In the rows, 128 means zero.
Each name stands for a flat space through zero: a line, a plane or more. A row that begins with a name and a colon came from that space; any other row is followed by the name of the space it lies nearest, among the names in its block.
j420-j365: [123 134 154  57 114  94 120 172 131 121 108 110 120 158 145 139  99 128
 186 118  99 127 131 142 125]
j428-j990: [ 97 110  84 136 135  87 101 144 127 121 178 118 153  72 152 128  95 142
 120 124 129 141 136 112 126]
j491-j338: [115 123 101 153 115 135 143 116 148 116 123 108 128 125 131 182 142  89
 146 140 149 101 136 128 112]
j428-j990: [ 98 106 146 204 177 154 126 145 144  93 125 127 149 132  97 166 151 118
  97 123 124  97 156 156 126]
j158-j604: [109 131  63 157 106 113 103 136 116 130 107 126 123 122 120 129 122 111
 140 125 140 119 123 112 127]
j158-j604: [105 137 186 119 113 157 169 127 167 141 154 118 140 134 149 127 123 170
 135 111 114 164 127 147 148]
j491-j338: [ 96 161 164 129  63 165 157 191 121 118  93 120 120 200 120 126 137 130
 164 115 131 128 118 153 126]
j491-j338: [159 120 154 108 179 163 162 169 168 131 116 114 105 144 138 178  81 120
 165 118 133  91 123 100  89]
j420-j365: [116 147 127 125  79 155 141 134 113 163 111 129 109 135 118  81 136 151
 130 116 126 158  89 127 158]
j158-j604: [123 103 146  75 164  95 125 119 154 116 146  98 125 104 148 187 117  90
 155 138  94 114 137 143 123]
j420-j365: [144 112 167  91 117  99 112 169  96 135 122 124 144 117 111  53 128 212
 122 116 120 148 126 146 162]
j158-j604: [134 107 168 111 143 128 154 118 172 123 111  96 131 130 127 177 142 134
 161 128 120 107 146 155 136]
j158-j604: [150 114 156 101 184  95  98  70 118 100 125 143 127 135 117 160 165  67
 104 154  89 110 155 161 125]
j158-j604: [123 117 146 128 173 120  87 166  96 103  83 138 114 158  84 129 140  93
 120 124  88  98 131 156 131]
j428-j990: [149 155 157 122 116 128 124  86 119 135 126 164 137 159 132  83 144 157
 106 125 123 162 141 138 141]
j420-j365: [148 132 124  87 132 140 125 150 101 140  89 124  81 146 109 133 127  74
 148 137 112 104  89 118 118]
j158-j604: [135 161  67 113 101  62  75 100 120 120 105 158 137 162 154 117 101 120
 159 121 130 141 163 110 113]
j491-j338: [123 134 125 165 125 137 135 147 162 130 103 129 144 150 128 128 108 181
 151 100 145 127 153 124 131]
j158-j604: [142 139 110 125 124 119 125  94 126 129 146 143 131 125 146 127 126 115
 118 139 139 136 134 112 114]
j158-j604: [108 154 101 177 106 163 129 128 114 137 131 154 123 142 123 104 128 122
 102 121 140 145 112 111 126]
j420-j365: [141 139 138 131 123 124 153  94 153  90 155 129 149 154 161 192 141  87
 135 154 158 105 171 131  81]
j428-j990: [147 147 142  85 119 125 120 119 104 140 116 145 107 150 129 101 128 113
 129 132 110 142 110 126 130]
j428-j990: [131 119 157 101 144 114 113 125 129 142 106 127 122 128 113 103 131 154
 133 114  92 143 124 149 162]
j420-j365: [145 127 113 110 134  92 105 101 126 112  97 129 124 146 125 155 142  92
 149 140 122 105 151 138 119]
j420-j365: [120 137  79 194 156 150 115  90 144 142 132 157 128 115 125 125 115 123
  97 115 135 138 130  99 128]
j491-j338: [135  92 148 115 144 113 146 141 152  99 121  84 138 115 123 195 148 110
 158 146 139  79 151 152 115]
j420-j365: [123 116 124 149 107 144 161 103 138 125 163 109 141  95 137 149 156 123
 112 149 159 124 126 129 125]
j491-j338: [115 154 102 188 121 147 134 112 150 111 135 152 145 159 144 152 120 117
 122 123 156 126 158 113  99]
j420-j365: [124  75 140 126 173  67 100 118 136  84 139  98 164  88 116 173 158 123
 123 147 116  93 176 171 135]
j491-j338: [151 106 141 142 141 123 122  75 118 130 106 128 131 111  92 115 188 132
  98 144 127 119 135 157 159]
j158-j604: [121  92 110 169 115 165 164 152 136 143 118  83 121  80  98 142 154 143
 128 135 166  97  99 124 142]
j491-j338: [132 139 157  53 142 153 136 180 111 151 111 121  72 150 128 130  91  82
 159 121  83 126  71 115 119]
j428-j990: [125 134 140 137 155 139 126 139 136 124 143 144 132 137 136 127 105 133
 116 117 119 135 134 120 117]
j428-j990: [139 138 150 168 121 194 158 138 122 134  78 134 104 169  85 126 166 117
 119 128 143 103 109 138 131]
j491-j338: [158  93 144 107 151 140 166 182 176 152 110  81 123  98 130 144  85 199
 181 107 152 101 121 105 128]
j428-j990: [133 134 147  98  99 115 122 108  90 126 137 134 127 130 122  97 164 116
 107 148 119 145 117 150 142]
j158-j604: [130 155 136 164 140 154 131  71 141 118 116 162 126 171 125 148 155  88
 106 133 122 130 147 138 119]
j428-j990: [122 142 100 252  84 230 174 144 106 125  84 135 115 160  69 127 193 106
  90 141 200  85 104 121 115]
j491-j338: [120 134 125 151 123 144 134 159 165 149  75 121 124 153 116 120 100 184
 172  88 129 128 132 123 147]
j428-j990: [118  85 141  80 119  95 143 142 150 128 130  64 131  80 132 169 138 132
 172 139 120 108 124 153 147]
j420-j365: [152 128 150 115 145 116 125 146 123 114 143 140 145 137 139 112 109 160
 122 126 138 128 149 121 111]
j420-j365: [113 133 109 121 160 116 113 152 157 130 137 132 126 129 154 150  66 127
 155 104 109 133 136 104 111]
j491-j338: [ 86 170  62 171  76 100  89  77  82 115 205 180 162 115 165  81 133 106
  61 143 142 189 138 110 119]
j428-j990: [144 138 171 103 163 142 131 129 136 123 111 142 112 167 126 142 121 107
 134 123 100 121 132 137 118]
[195 120 217 113 136 192 197 147 117 127 141 127 126 142 113 107 159 167
  97 150 172 107 117 129 107]
j491-j338
[114 130  52 129 144  65  65 119 124 135 143 147 140  96 151 107  74 139
 132 110 114 152 142  94 129]
j428-j990
[ 95 153 140 147  81 100 114  97 148 124 117 142 164 161 139 102 143 182
 139 105 117 172 169 164 164]
j420-j365
[130 134 141 128 114 115 123 132 140 125  93 128 137 158 121 122 132 159
 154 113 126 128 150 146 141]
j158-j604
[ 92 164  86 165  88 136 110 127 113 139 134 157 131 144 137  92 114 131
 115 112 129 165 119 113 134]
j158-j604
[203  94 186  74 215 146 154 162 153 152 133 119 112 100 128 116  77 188
 134 116 126 109 116  96 115]
j491-j338
[125 124 152 120 132 137 130 134 108 113 126 126 120 138 113 138 154  94
 115 143 116 115 120 149 126]
j428-j990
[169 145 116  68  76 155 165 140 122 175  71 106  71 148 124 121 122 113
 188 132 146 115  72  99 125]
j428-j990
[128 136 133 111 131 124 107 128  90 119 122 144 113 144 115 117 144  84
 110 141 106 126 115 138 125]
j428-j990
[101 178 124 162  65 172 155 151 114 119 144 151 132 181 146 117 126 115
 122 127 157 146 122 117 101]
j491-j338
[103  91 108 145 127  98 112 129 124 105 117  91 139  95 104 167 167 101
 133 145 126  95 139 161 143]
j428-j990
[ 91 147 144 144  74 116 128  79 141 110 100 125 144 171 122 150 187 108
 143 132 114 140 157 185 156]
j420-j365
[116 134 124 117 134  89  87  88 106 117 136 149 137 129 128 114 147 105
 105 135  95 149 142 150 144]
j158-j604
[125 125 167 100 148 106 103 137 112 112 109 135 128 154 112 120 140 122
 128 125  88 128 140 163 142]
j491-j338
[ 94  98 159 174 124 171 172 168 126  97 173  93 149  98 114 164 166 117
  95 150 154 101 122 153 119]
j428-j990
[127 113 125 102 107 102 114 114  99 117 102 107 116 125 104 142 177  82
 135 154 116 106 120 160 142]
j428-j990
[131 123  66 196 157 136 135  88 185 126 127 128 139 111 143 188 108 117
 138 123 165 103 160  93 102]
j491-j338
[136 120 125 124 164  74  95 128 150 105 141 139 164 126 151 133  93 167
 138 114 124 130 182 126 117]
j420-j365

Each name stands for a flat space through zero: a line, a plane or more. A row that begins with a name and a colon came from that space; any other row is followed by the name of the space it lies nearest, among the names in its block.
j921j756: [173 184  73  65 153 150 145 174 119 122 104  86 136 127 172 108 137  94
 137 179  96 174 123 127  95]
j459j321: [137 157  93 103 122 140 107 134 125 135 140 128 118 140 128 121 115  95
 141 116 129 110  94 131 183]
j459j321: [153 146 179 160 138 142 104  99 130 105 153 145 139 156 129 109 147  76
  98 105 118  77 121 197 124]
j459j321: [161 117 108 142 145 124 135 108 126 136  97 127 124 140 129 118 134 158
 171 144 138 123 134 124 111]
j46j129: [124 160 132 126 145 120  79 139 121  94 156 130 141 116  97 147 133 116
  70 111 116 130 127 175 154]
j521j28: [155 123 107 120 138 139 104 112 155 162 101  83 188 149 110 134 148 164
 147 128 131 170 121  99 103]
j46j129: [119 163  99 121 129 130 100 137 131 138 158 137 135 139 103 128 130  87
 108 122 115  97  97 163 182]
j845j553: [173 116 132  96 131 151 115 125 151 160 134  93 139 137 153 109 122 170
 170 111 147 149 113  83 146]
j521j28: [ 81 107 106 124 117 109 161 144 160 187 148 129 131 125 110 109 117 149
 130 156 123 125 114 117 146]
j521j28: [104 113 197 116  86 148 126 120 117  85 128 123 122 119 160 145 108  94
  99  72 140 154 136  92 110]
j46j129: [136 130 119 126 137 127 125 133 120 118 106 115 142 121 126 147 140 144
 128 138 125 156 145 115 100]
j459j321: [ 72 136  80  94 107 128 167 183 139 178 131 109 152 110 126 151 137 116
 120 173 102 166 126  80 121]
j154j444: [123 125 173 105 106 135 137 117 131  97 142 130  92 131 165  85  84  91
 111  92 137 125 110 140 137]
j921j756: [131 100 202 177 116 139 110  86 113  87 102 132 159 134 124 171 156 129
 110  87 140 137 166 116  65]
j845j553: [ 86  87 117 112 110 103 206 112 192 194 111 104 127 154 139  32  83 137
 141 168 123 148  97 133  86]
j459j321: [147 133 148 137 150 124 172 127 130 111 108 124 125 135 158  87 138 109
 115 170 105 132 148 173  51]
j154j444: [ 62 133 156 156 109 126 121 133 160 164 175 135 187 141  82 146 159  81
  56 125  98 107 117 163 128]
j845j553: [ 97 136  87 121 123 126 130 168 126 168 154 137 135 110 107 166 146 137
 133 150 119 120 126  99 172]
j921j756: [141 141 126  67 135 133 189 182 123 122 146 120  65  99 204  72  92 119
 138 169 116 144 129 122 126]
j459j321: [134 135  98 100 130 115  97 110 132 101  93 100 133 132 110 117  93 143
 122 106 141 176 111 127 130]
j521j28: [151 126 134 125 147 129 136 129 150 152 146 119 132 136 136  93 132 145
 134 144 123 118 122 148 127]
j521j28: [115 102 102 105 103 135 134 139 126 158 110 113 126 114 133 160 117 171
 175 119 151 162 128  38 148]
j154j444: [100 114 145 136 126 102 143 113 146 121 135 137 112 129 117  89  99 128
 100 127 128 123 120 168 123]
j46j129: [107 132 105 140 152 120 149 169 147 178 134 107 193 114 100 161 187 159
 102 195  90 159 159 124  75]
j845j553: [133 144 163 135 128 156 134 167 114 140 184 148 129 113 154 157 169 100
 116 136 110  89 144 124 147]
j845j553: [ 69 108 120 134 108 118 177 144 160 189 139 125 154 132 116 120 137 122
 117 165 109 131 124 115 106]
j154j444: [ 98 116 107 147 129 109 127 124 136 144 109 123 161 125  87 154 143 154
 116 143 123 150 139 121 105]
j154j444: [137 146  75 119 178  77 121 131 133  98 108 123 108 114  93  86  99 172
 101 167 119 154 129 202 119]
j46j129: [100 158  95 115 101 155 143 173 106 159 156 149 124 124 140 170 153  63
 142 144 109  92 116  94 173]
j521j28: [160 183  55 124 133 163 121 175  62 131 126 160 108 119 146 203 179  78
 188 159 114  78 136  90 178]
j521j28: [110 152 119 132 110 146 117 136 105 112 113 129 154 133 121 176 154  72
 112 122 113 132 132 114 115]
j921j756: [179 121 242 187 154 163  75 126  98  82 160 135 180 106 134 217 216 159
  89  93 126 122 202 123  78]
j921j756: [134 114 153 131 112 141 161 113 114 104  86 123 121 134 166 126 127 107
 145 128 131 146 147 103  65]
j459j321: [157 121 136 105 131 119  94 107 113  75 117 128  79 115 139 111  76 162
 141  80 164 144 120 124 166]
j46j129: [124 116 158 103 126 128 164 142 175 179 196 130  96 135 162  41  94 126
 126 136 125  91  92 157 173]
j521j28: [168 148  86 150 168 115  78  98 141 138 120 124 157 155  77 118 145 152
 135 132 128 108 110 182 149]
j459j321: [131 131  93 135 127 129 101 110 137 153 112 117 160 148  94 145 139 136
 146 121 133 129 111 116 143]
j845j553: [140 134 107 134 146 119 152 137 116 125 117 140 106 123 138 116 131 133
 144 162 121 116 139 145 115]
j521j28: [120 141  95 138 139 120 128 134 141 161 140 133 145 139 102 123 144 121
 126 154 113 106 115 153 143]
j46j129: [127 120 157 113 127 128 125 127 160 148 172 122 120 132 136  83 105 135
 112 111 132 116 104 148 161]
j154j444: [155 152  90 139 166 115 116 144 114 130 146 151 108 120 112 127 143 144
 139 158 120  90 130 170 164]
j46j129: [ 83 126 143 174 120 122 160 154  96 123 141 174 123 106 120 183 170 100
 107 158 107  91 167 131 106]
j845j553: [105 118 133 172 134 128 144 146 123 158 134 141 168 117 104 184 189 143
 120 164 109 118 166 113  92]
j154j444: [172 176 113 101 187 123  98 174 140 132 190 118 130 110 124 100 142 149
  90 160 102 119 123 198 168]
j154j444: [213 126 184  76 148 181 131 167 149 163 185  87 129 116 212  98 145 173
 163 125 133 142 134  80 140]
j921j756: [150 117 114 134 139 135 177 142 119 151 103 127 120 125 161 126 151 147
 176 177 122 128 153  99  84]
j845j553: [114 106 131 163 136 109 142 111 135 136 110 135 143 131 104 132 142 154
 124 146 126 128 146 140  91]
j46j129: [119 147 141 106 133 134 131 170 127 128 173 129 121 105 144 130 132 116
  96 138 111 127 131 137 148]
j459j321: [152  81 201 142 116 153 131 123 128 141 151 129 122 113 164 150 142 183
 161  96 157 123 156  63 128]
j921j756: [201 183 125 109 141 185  71 119 119 112 103  79 204 166 143 159 182  70
 128 108 109 154 121 122  92]
j46j129: [140 175  65 145 176  92 117 119 128 112 123 149 117 147  84  83 125  99
 103 173 101  88 107 245 139]
j521j28: [163 143 103 135 164 128 116 121 162 173 138 108 170 155 106  97 155 145
 134 159 112 116 112 170 124]
j921j756: [166 109 213 112 139 139 109 101 171 115 153  89 148 140 155  69 109 154
  94  88 138 157 123 154  99]
j459j321: [119 111  90 190 150  95 148 118 108 143 115 179 103 123  89 148 151 165
 163 171 131  72 151 151 135]
j921j756: [146 126 177 151 139 143 121 143 103 103 146 141 133 105 144 172 166 140
 115 124 125 121 170 119 107]
j845j553: [123 136 177  92  90 161  97 114 143 110 144  99 149 145 151 119 104  74
  97  61 135 153  98 109 140]
j154j444: [134 118 157 111 124 142 122 146 137 139 157 115 134 113 145 136 131 153
 124 114 134 143 134  98 141]
j845j553: [169 133  95 135 161 107 138 111 106  90  80 136  91 128 135 101 113 151
 158 155 135 129 140 160 101]
j921j756: [ 90  96 106 161 118 103 178 132 111 144 107 164  94 112 120 146 128 153
 162 163 135 107 151 104 118]
j154j444: [101  84 204 128  99 141 143 133 157 160 179 126 131 117 150 123 121 152
 116  97 142 126 131  88 140]
[106 165  83  83 105 132 113 141 124 122 139 129 104 136 127 112  88  65
 120 109 125 120  80 136 194]
j921j756
[145 132 118 142 142 124 102 121 110 107 115 134 130 121 111 157 140 150
 134 121 136 130 142 127 132]
j845j553
[171 166 158 137 123 184  65 136 101 123 174 138 157 139 137 191 183  78
 131  81 126  80 124 112 182]
j921j756
[136 106 130 157 119 125  96  79 115 100  70 120 153 141 100 166 132 152
 145  93 153 154 141 100  95]
j46j129
[183 136  80 172 177 119 153 122 121 167 127 164 104 147 124 101 164 151
 194 193 120  49 133 175 139]
j154j444
[130 119  96 150 121 126 154 109 110 133  78 141 120 143 129 138 136 119
 175 148 133 116 135 109 100]
j46j129
[112  88 175 140 122  95  96  70 151  84 107 115 128 131  97  99  77 173
  90  70 159 167 125 152 110]
j521j28
[130 127 122  85 130 113 132 101 173 122  97  78 141 153 132  46  73 127
 104 122 128 188  93 159  92]
j921j756
[122 164 111 116 120 139 120 154  92 100 142 152 100 116 139 154 129  75
 121 124 119 103 124 133 165]
j46j129
[137 130  95 123 125 128 141  94 136 120  46  90 167 161 124 114 127 108
 141 143 121 180 124 121  46]
j921j756
[158 135 145 135 137 129  74  77 141  95 104 105 162 159 104 112 120 122
 106  84 138 146 112 165 112]
j459j321
[129 155 121 115 117 142 107 145  89  87 127 140 110 113 138 169 129  91
 122 108 128 126 133 113 152]
j46j129
[127 130 113 130 150 111 175 148 122 120 100 124 122 114 142 114 138 139
 122 187 106 152 158 145  62]
j521j28
[157 135 122  95 156 119 113 151 129 111 140 110 110 101 139 113 110 179
 122 132 133 160 135 132 143]
j154j444
[121 144 116 126 118 145 122 138 122 139 126 122 155 136 125 156 152  96
 126 130 116 129 125 112 125]
j521j28
[ 83 114 143 181 132  97 145 122 125 126 142 168 123 120  91 139 142 129
  94 147 117  92 148 174 116]
j845j553
[ 65 130 125  80  94 126 133 181 125 129 163 123 112  86 133 157  99 123
  93 113 126 165 123  79 173]
j459j321
[119  95 119 175 122 125 174 128 104 155 107 164 111 121 133 165 161 153
 185 163 135  92 162  86 107]
j921j756
[ 97 123 152 135 113 124 121 118 154 147 165 135 136 140 111 108 117 106
  97 107 126 104 104 154 156]
j521j28
[116 139  91 102 123 125 121 134 136 136 110 105 145 131 115 128 117 124
 124 132 124 162 113 115 129]
j459j321
[100 142 122 106 125 116 171 178 103 109 160 162  58  91 161 115 103 103
 116 156 116 105 135 142 158]
j459j321
[137 131 149 114 119 150 143 141 120 119 118 112 139 124 161 140 141 111
 128 130 121 152 143  99  91]
j521j28
[156  87 155 139 129 131 154  78 168 155  89  95 154 164 145  74 121 159
 160 130 141 151 124 120  61]
j921j756
[128 128 113 141 144  95 102 100 117  81 101 139 107 125  95 119 100 148
 112 114 141 134 129 170 131]
j459j321
[167 161 127 124 140 162 116 143 129 154 164 129 143 147 146 127 164  89
 142 136 112  85 113 142 156]
j521j28
[141  85 139 193 168  91 175 105 141 151 114 154 117 128 113  98 150 200
 152 185 128  96 165 170  72]
j845j553
[135 163 126  61 139 151 169 223 115 134 177 113 102  80 195 126 135 115
 112 176  96 154 144 104 135]
j46j129

Rows lie near named flat spaces through zero. A row that begins with a name and a colon came from that space; any other row is followed by the name of its block's space that it lies nearest.
j631j943: [159 146 106 129 172 110 167 184  92  85 178 124 117 141 140 121 141 127
  71  86 138 206 170 106 125]
j392j821: [124  93 120 150 116 116 126 116 183 129 121 116 118 103 130 105 105 126
 148 132 170  90 145 149 125]
j689j606: [140 110 132  99 145 116 103  93 167 157 160 108 115 102 125 133 118 127
 116 139 144 111 175 115 154]
j631j943: [112 128 168 133 115 107  93  94 167 128 131 153 128 153  89 128 147 162
 146  85 130 104 170 117 111]
j141j828: [174  94  99 148  89 119 138 126 155  68  89 139 143 141 145 148 118 116
 147  93 138 134 119 141 145]
j631j943: [141 115 118 163 152 128 127 154 106 148 131 150 126 146 111 131 115 108
  93 138 171 124 124 145 140]
j392j821: [174 133 108 153 119 133 123 103 121 104  90 118 129 115 166 153 123 103
 124 152 135 120 115 117 151]
j392j821: [121 150 114 170 150 151 152 168  96 157 104 126 107  80 149 120  87  90
 141 199 135  88  67 125 135]
j141j828: [109 165 171 157 150  95 114 124 114  85 131 188 148 156 128 146 141 168
 134  49 102 142 129  85 149]
j141j828: [145 197  84 143  92 136 154 105 161 125 132 114 125 129  97 151 183 132
 176  71  94 103 159 105  38]
j631j943: [167 131  66 154 129 133 152 143 129 140 139 144 146 145 110 162 133  99
 117  91 148 124 125 145 122]
j141j828: [184 126  99 161  93 135 137 125 141  88  77 132 123 125 140 157 120  99
 154 129 129 109 113 121 130]
j689j606: [120 134 132 133 111 130 142 142 119  94 104 138 137 130 145 127 124 134
 153 116 102 138  95 125 128]
j689j606: [115 160 130 132 156 124 128 124 102 141 154 133 136 137 128 132 149 139
 104 111 123 143 136 116 122]
j689j606: [141 125 126  72 136 123 114  88 105 111 160  91 148 154 158 130 171 147
  69 117 118 201 169 129 140]
j714j891: [167 173  99 134 104 156 122  87 100 136 101  94 126 141 133 153 177 109
 113 160 116 128 135 123  84]
j392j821: [150 164  58 125 146 141 164 135  85 145 175 101 150 159 126 140 183 115
  68  98 137 183 151 149  83]
j141j828: [ 81 111 120  94 126 148 128 140 105 192 153 144 163 166  87 127 139 134
 118 123 120 134  93 179 118]
j631j943: [107 104 143 109 126 136 123 131 133 141 112 129 130  97 148 124  88 122
 154 165 113 108  83 132 169]
j392j821: [139  87  95 123 138 140 152 164 129 143 123 121 129  89 155 129  71  90
 133 170 143 118  79 151 178]
j714j891: [151 126 147 134 160 128  88 106 107 164 129 144 123 133 121 156 117 112
  89 163 148 112 135 113 174]
j689j606: [173  75 133 156 145 103  90 107 152 131 143 121 107 161 102 113 134 121
  55 136 225 133 216 151 133]
j631j943: [153 124 118 139 117 133 135 135 138 119 115 108 103 116 127 119 124 112
 130 154 144 120 144 127 109]
j714j891: [136 144 111 109  99 135 143 122 132 107 125 113 135 141 126 134 158 135
 143 103 100 148 135 127  94]
j392j821: [151 122 113 151 141 110 144 148 139 102 154 109 104 137 121 100 143 129
  92 109 175 155 192 131  94]
j631j943: [154 139  82 161  99 125 165 154 134  87 118 150 146 163 110 145 151 124
 145  56 126 143 126 140  88]
j392j821: [152  58 127 119 101 131 112 112 161 111  79 121 130  95 167 135  70 103
 153 177 143 101  90 147 198]
j631j943: [ 94 143 144 123 162 121  98  97 100 175 160 158 165 159 114 147 148 149
  93 102 128 131 122 134 152]
j714j891: [ 99 102 101 171 128 120 134 106 137 130 118 123 161 125 163 103 122 132
 115 122 179 116 103 180 134]
j141j828: [143 136 107  97 131 134 137 122 142 141 149 106 122 102 134 142 126 118
 136 132 109 127 139 113 133]
j714j891: [ 80 182 104 147 154 120 147 112 134 165 175 133 152 119 121 126 157 151
 136  73 121 112 132 125  92]
j714j891: [151 129  83  92 112 139 121  74 138 152 142 104 162 137 136 165 158 120
 117 112 114 135 135 142 133]
j141j828: [127  83 131  87 136 143  88  81  98 168 123 109 159 140 158 139 123 117
  75 187 145 145 103 166 190]
j631j943: [107 139 159 124 111 127 124 123 119  99 111 117 121 138 135 102 148 152
 135 133 113 145 134 124  99]
j392j821: [121  93 125  91 106 131 112  82 148 126 114 103 151 113 167 129 120 132
 136 147 119 130 110 148 164]
j714j891: [125 120  65 130  92 141 175 124 145 100 115  76 145 103 176 104 137 119
 147 127 131 143 105 168  93]
j714j891: [ 88 144 153 171 145 129 112 127 130 174 125 148 116 121  99 110 120 133
 138 149 153  73 120 132 107]
j141j828: [ 90 130 137 157 138 119 116 113 120 146 134 150 153 154 117 117 143 148
 113 103 151 120 121 153 119]
j141j828: [102 161 197 131 200 132 109 175  65 166 138 163  93  96 128 129  81 120
 113 196 106 114  92  72 185]
j689j606: [130 152 163 131 133 131 112 137 149 158 132 131  78 108  81 124 121 125
 154 158 122  81 161  90  98]
j689j606: [164 131 126 154 107 136  87 100 127 166 102 191 151 192  58 195 147 114
 130  97 132  84 122 134 132]
j689j606: [151 106 123 169 130 111  97 106 133 135 124 179 157 189  91 159 142 129
  96  77 174 118 146 151 144]
j689j606: [103 120 109 114 133 134 152 143 136 144 145 105 129  99 143 105 113 125
 138 142 129 127 112 146 123]
j714j891: [ 95 205 146 215 160 134 130 134  87 155 115 137 103 121 117 103 150 131
 119 156 152  86 124 110  66]
j631j943: [136 183  57 148 148 151 148 106  67 171 146 128 180 155 142 172 175 109
  84 106 122 146  92 149 115]
j392j821: [100 174 138 104 175 114 148 153 113 132 183 145 132 107 134 138 127 149
 133  82  81 151 128  81 145]
j392j821: [139 144 130 124 132 135 121 108 114 121  99 134 139  93 175 162 103 114
 151 152  90 112  77  98 185]
j714j891: [152 104 107 111 120 119 170 171 150  70 138  93 102  99 157  98 109 121
 135 124 131 167 152 123 121]
j141j828: [133 139 121 100 135 159 106  94 100 190 126  91 123 113 135 138 137 105
 103 208 125 113 117 135 131]
j714j891: [122 124 122 103 136 124 121 113 139 150 153 136 146 129 120 147 129 133
 129 104 116 127 130 127 148]
j141j828: [119  89 130  76  87 121 128 113 145  89 138 104 149 174 123 104 167 161
 116  87 122 189 163 164  99]
j631j943: [119 101 139  79 139 124 112 112 160 158 151 123 128  93 133 138  95 127
 144 141 112 111 127 118 179]
j689j606: [137 171 138  64 141 145 123 101 109 141 145  79 109  85 161 141 141 125
 127 176  69 146 138  78 137]
j689j606: [241 129 105 167 112 152  88  85  81 115  46 141 132 149 155 210 124  65
  92 193 142 111  98 112 188]
j392j821: [132 143 128 177 141 113 137 151 156 129 133 153 105 113 102 125 112 124
 150 105 150  88 146 109 111]
[139 129  97  85 113 142 158 148 155 142 155  87 104 101 113 119 130 115
 149 138 110 132 152 127  90]
j141j828
[154  94 163 145 105 139 128 185  95  81  66 151 102 147 125 119  93 108
 134 176 130 141  91 130 145]
j141j828
[116 204 144 127  76 138 124  58 140  84  87  73 115 111 161 113 195 161
 177 133  72 121 150  90  43]
j631j943
[125 154 151 131 157 109 148 163  98  73 148 125 112 127 154 104 136 149
 105 106 116 185 151  93 125]
j631j943
[146 122 174 112 105 126 105 132 146 110 117 118  82 144  87 110 142 138
 134 148 127 128 185 106  90]
j689j606
[130 143 116 152 123 120 130 121 131 118 121 168 157 149 120 160 135 134
 145  71 115 118 108 124 137]
j141j828
[112 178 144 148 150 126 151 166  98 110 136 139 110 119 129 117 133 137
 136 118 104 139 122  93 104]
j714j891
[108 122 176 112 161 115 104 126 122 135 146 126 109 114 135 108 113 143
 107 154 134 135 149 106 156]
j631j943
[148 120 119 100  88 159 139 148 117 130 104 101 108 139 106 122 139 109
 139 172 111 136 122 144  86]
j141j828
[121  94 179  72  81 107 116 117 186  59 113 119 113 121 133 109 121 167
 184  99  84 146 158 104 133]
j689j606
[115 120 134  70 119 118 131 100 151  93 138 107 147  97 180 132 121 151
 155 107  77 155 119 108 169]
j689j606
[140 142 125 125 140 129 124 113 118 126 127 123 131 113 152 144 125 122
 122 138 117 130 121 110 151]
j689j606
[112 128  86  93 116 122 135  91 148 150 187 102 165 176  99 122 197 157
  94  55 140 168 186 171  70]
j392j821
[110 128 161 133 124 120 108 114 137 126 120 138 124 135 118 118 131 146
 136 127 129 115 137 122 124]
j631j943
[124 161 190 105 140 134 114 167  63 112 123 170 118 173  96 145 143 144
 118 125  73 168 116  86 132]
j392j821
[110 114 132 162 116 121 126 148 142 141 127 172 138 173  70 124 135 138
 137  83 154 107 131 158  97]
j689j606
[ 80 167 137 114 143 132 150 153 110 145 161 123 125 124 114 104 147 150
 137 113  99 141 126 120  86]
j689j606
[145 202 133 140 143 132 132 115 129 133 134 108  90  88 130 139 146 123
 147 143  98 102 158  64  94]
j141j828
[117 170  95 118 139 145 140 106  81 149 142 113 164 138 153 147 165 127
 102 123 103 155 100 136 119]
j631j943
[100 114 168 127 107 128 107 125 137 134 116 130 115 155  91  97 143 150
 133 138 140 119 148 146  89]
j392j821
[161 116  72 151 119 123 149 116 177 124 129 109 127  91 147 138 111 103
 146 116 155  98 138 135 131]
j141j828
[176 103 147  80  78 147 107 114  97  77  75 116 132 169 142 151 146 122
 119 158  90 178 117 128 145]
j141j828
[ 97  41 141 116  94 117 130 147 164  97 102 145 151 135 138  99  83 140
 157 116 146 131  89 181 166]
j714j891
